cols: L U Z C F N X W E H
P: [-43  11   7  20 -14  54  -4  20   9  22]
G: [ -1  38 -44 -13  28  -2   6  -8 -13 -18]
Q: [ 18   5  11 -21   1 -30  38 -41 -49 -50]
B: [ 30   7   7 -10  -4 -29  16 -25 -41 -48]
M: [-44   2 -14  15  -5  16 -26  23  52  48]
succ: [-10]
[-4]
loc: [-8]
G, 7

cols: R S T J
V: [-23 -14 -16 -29]
D: [ -7  13 -11   4]
Y: [-10  13 -25 -28]
A: [19 12  6 15]
down: [  4 -28  15]
J
loc: [-10]
Y, 0
loc: [-29]
V, 3

cols: Kavub dem dipeg vite lipi tofil sor Netu
varu: [-49 -43   7 -60   4 -11   6  38]
Rudu: [ 39  29  13  -1 -15  -3  28 -22]
gidin: [ 31  40 -26  25  10  18  -2 -24]
koduv: [ 22   9 -17 -18 -25 -10  15  34]
pume: [ -9 -12  -1   4  -4  28  10   4]
down: [40  9]
dem
loc: [-9]
pume, 0
succ: [6]
[38]
succ: [-2]
[-24]
succ: [-26]
[25]

cols: neza zok lefib Faf Ruk zis Vetet vuv ves
Zele: [23 30  5 30 19 16  7 -4  1]
ralis: [ 6 24 -1  3 -6  0  0  7 15]
zapos: [  4 -14  17   1   3  -2   9  -1   0]
nerig: [ -5  11  15 -27   8  -4   9  -5  13]
pifis: [  7 -35   5  13  -7  -2  -3 -11  -6]
zivi: [-55 -26  -1 -22   3   5  -9  -4   4]
Les: [18  7  8 23 19  6  9  3  7]
sofe: [-30 -19 -19 -19   2  21 -18  -1 -13]
Lud: [-19 -26  -6 -29  -7   0   1  -1  -1]
morad: [-25 -42  -5 -32   8  -5   7  -6  -7]
gar: [ -5 -36  11 -18 -13  -3  -3  -6   3]
loc: [-36]
gar, 1
down: [ -1   8 -19]
lefib
down: [ 24 -14  11]
zok

cols: zik Sibi fopu pesi givo sino zem belub ravut dib
zuz: [  3  -3  22  30 -32  15 -16 -37 -21 -22]
Von: [ -1  13  -1   8   5 -43 -52 -28  -7 -15]
zit: [ -1  13  -1   8   5 -43  21  14 -31 -28]
down: [13 13]
Sibi
succ: [21]
[14]
succ: [-31]
[-28]
down: [ -7 -31]
ravut
loc: [-31]
zit, 8

cols: Fimuz das napen fisi fol
talez: [ -8  29 -20  58 -14]
fivor: [-17 -17   9  29 -28]
lut: [-21  30  30  46  -2]
muk: [-18   3  -2   7 -30]
pip: [-24  15 -24   0  -2]
which: [-18   3  -2   7 -30]
muk
down: [-17 -21 -18]
Fimuz
loc: [-21]
lut, 0
loc: [58]
talez, 3

cols: Zemiv vege Zilad miga dig suda Bimu vibaz
ful: [  1 -41  -8   4  -9  -6  -2 -24]
mog: [-15   1   6   9  -2  -1 -13 -36]
tadu: [  6 -10 -11 -12  -8  -4 -16  46]
guki: [-13  -4   2  -9  -2  -3 -14 -12]
zufi: [  6 -24  -7   6  -6  -3  -5   0]
regob: [ -9 -57  -3  -9  -3  -4  -8 -11]
lomur: [  1  25  -3 -13   0   3   1   5]
Ladap: [-14 -29  -3  -5  -3   2  -5 -26]
minel: [ -3 -13  -2  -8   3  -6 -21   9]
Lolo: [-2 17  4 -5 -3 -4 -9 17]
which: [  1  25  -3 -13   0   3   1   5]
lomur
which: [ -9 -57  -3  -9  -3  -4  -8 -11]
regob
down: [-2 -6 -3]
dig

cols: buku gal tetol mezu kogil vufus
Tukin: [  3  39 -23 -22 -17 -36]
fozez: [-15  48 -13 -18 -20  20]
Sabi: [-21  49  -9 -16 -20  14]
Zez: [-44  25  22   7  -9 -25]
zanav: [  0  41 -21 -21 -18  29]
kif: [-35  -4  29  18   3 -37]
Fen: [  3  39 -23 -22 -17  31]
Res: [-42 -30  26  12  -4 -35]
pon: [-38   3  28  16 -34 -34]
deron: [ -1 -41  22  22  18 -30]
down: [ 18 -22]
mezu
succ: [0]
[41]
succ: [25]
[22]
down: [39 48 49 25 41 -4 39]
gal
loc: [0]
zanav, 0

